cols: E P G D A J
(26): [ 90 153 112 140 173 131]
(163): [100 145 166 148 191 114]
(56): [ 94 154 138 144 191 126]
(125): [135 153 142 145 167 133]
(63): [ 83 135 167 145 191 131]
(123): [129 165 123 140 178 112]
(112): [135 153 142 145 184  98]
col: [167 191 178]	A
then: [153 112]	[140 173 131]

cols: V Q K H R
(122): [119 121 134 117 119]
(99): [110 113 117  91 105]
(36): [136 138 115 139 140]
(5): [119 138 106 116 129]
(68): [149 124  93 136 140]
(168): [119 128 106 106  96]
(79): [124 140  93 136 150]
(120): [115 126 109 111 125]
order: [138 140 115 139 136]	(36)
which: [119 128 106 106  96]	(168)
order: [136 115 138 140 139]	(36)
step -1: [119 128 106 106]	[118 127 105 105]
order: [150 136  93 140 124]	(79)
rest: [119 128 106]	[106  96]

cols: Z U F Y S B C W
(31): [ 83 100 142 188 186 154  87  89]
(43): [ 89 160  88  93 158 105 149  72]
(16): [115 169 140  81  74  94 167 148]
(11): [ 67 134 119 123 127  71 167 149]
(51): [150  78 145  93 158  77 184 170]
then: [150  78 145]	[ 93 158  77]
which: [150  78 145  93 158  77 184 170]	(51)
then: [145  93 158]	[ 77 184 170]
step -1: [160]	[159]
rest: [158  77 184]	[170]

cols: duzes galon sepid dopig felo ziz
(61): [ 96 115 110 148 126  96]
(21): [112  92 124 103 132 148]
(70): [158 100 135  96 103 147]
(191): [116  92 135 129 147 174]
(128): [ 75 107 121 154  89 135]
(69): [129 122 148  70 108 123]
(74): [115  82 117  93 139 138]
(148): [160 101 139  93  99 144]
(87): [158 102 135  96 103 147]
(137): [ 97  96 115 126 110 148]
order: [ 96 126 148 110 115  96]	(61)
col: [103 147  89 108 139  99 103 110]	felo
order: [ 70 108 122 123 129 148]	(69)
order: [ 96  97 110 115 126 148]	(137)

cols: delod Likin bos par toge nen Rupup Mopen Gulov disof
(4): [115  93 106 110 177 148 128 139 126 138]
(106): [120 119 128 125 139 131 127 123 121 134]
(103): [120 119 128 125 139 131 127 123 121 147]
step -1: [148 128 139]	[147 127 138]
order: [134 121 123 127 131 139 125 128 119 120]	(106)
step +1: [127]	[128]

cols: N X T L M
(133): [150 164 122 102  72]
(2): [150 164 137 151 161]
(108): [151 164 122 102  72]
(58): [150 164 137 150 120]
which: [151 164 122 102  72]	(108)
step -1: [137]	[136]
rest: [150 164 122 102]	[72]

cols: sez lega feba viko boped Sifo Kapi Gufe
(135): [116 117 130  96 124 122 133 183]
(100): [ 81  80 138 114 147 143 133 137]
(6): [117 116 133 151 147 147 130  73]
(152): [ 90  89 133 100 131 128 132 175]
(71): [146 146 125 148 134 134 136  64]
(73): [ 95  94 131  95 127 124 134 179]
then: [117 116]	[133 151 147]
step +1: [146 125]	[147 126]

cols: raro suroz tena ronot noso solun
(20): [124 141 134 103 139 129]
(94): [123 141 133 140 137 129]
(175): [131 119 128  96 144 134]
(44): [121 111 125 134 130 129]
(37): [111 124 119 116 127 135]
(144): [131 119 127 128 142 134]
(179): [124 137 129  63 113 123]
(174): [143 123 122 138 129 128]
col: [119 127 129]	tena
col: [133 128 125 119 127 129]	tena
col: [129 134 129 135 134]	solun

cols: sos lor guzal Sogiv
(160): [120 135 137 135]
(75): [113 128 135  99]
(33): [149 125 134 146]
(49): [135 113 128  98]
(145): [102 125 135 151]
(78): [119 135 137 127]
(15): [133 116 128 108]
which: [119 135 137 127]	(78)
order: [128 135  99 113]	(75)
rest: [120 135 137]	[135]
col: [128 125 113 125 135 116]	lor
rest: [119 135 137]	[127]
which: [102 125 135 151]	(145)
which: [120 135 137 135]	(160)

cols: kupa Mitu dofo Vake
(66): [139 121 133 151]
(121): [110 181 125 136]
(22): [123 161 128 127]
(142): [152  96 125 136]
(95): [127 160 128 123]
step +1: [110 181]	[111 182]
col: [121 181 161]	Mitu
order: [123 128 160 127]	(95)

cols: Fuf zemiz Vod Gop
(131): [117 178 138 110]
(138): [ 95 170 138 177]
(52): [134  93 103 151]
(85): [117 178 138 122]
(124): [103 150 134  93]
rest: [103 150]	[134  93]
rest: [150 134]	[93]
step -1: [117 178]	[116 177]
order: [ 93 103 134 150]	(124)
rest: [170 138]	[177]

cols: tavob Gal Vova Veli Lemi
(102): [ 97 163 150 152 101]
(18): [122 157 160 128 102]
(88): [ 86 188 122 169 109]
which: [ 97 163 150 152 101]	(102)
col: [101 102]	Lemi
step -1: [ 97 163 150]	[ 96 162 149]

cols: vob tani gemez bam folut ped
(89): [140 130 120 130 137 113]
(38): [130 113 119 137 140 130]
(110): [141 130 121 130 103 144]
rest: [130 137]	[113]
rest: [130 120 130]	[137 113]
order: [130 140 113 120 137 130]	(89)

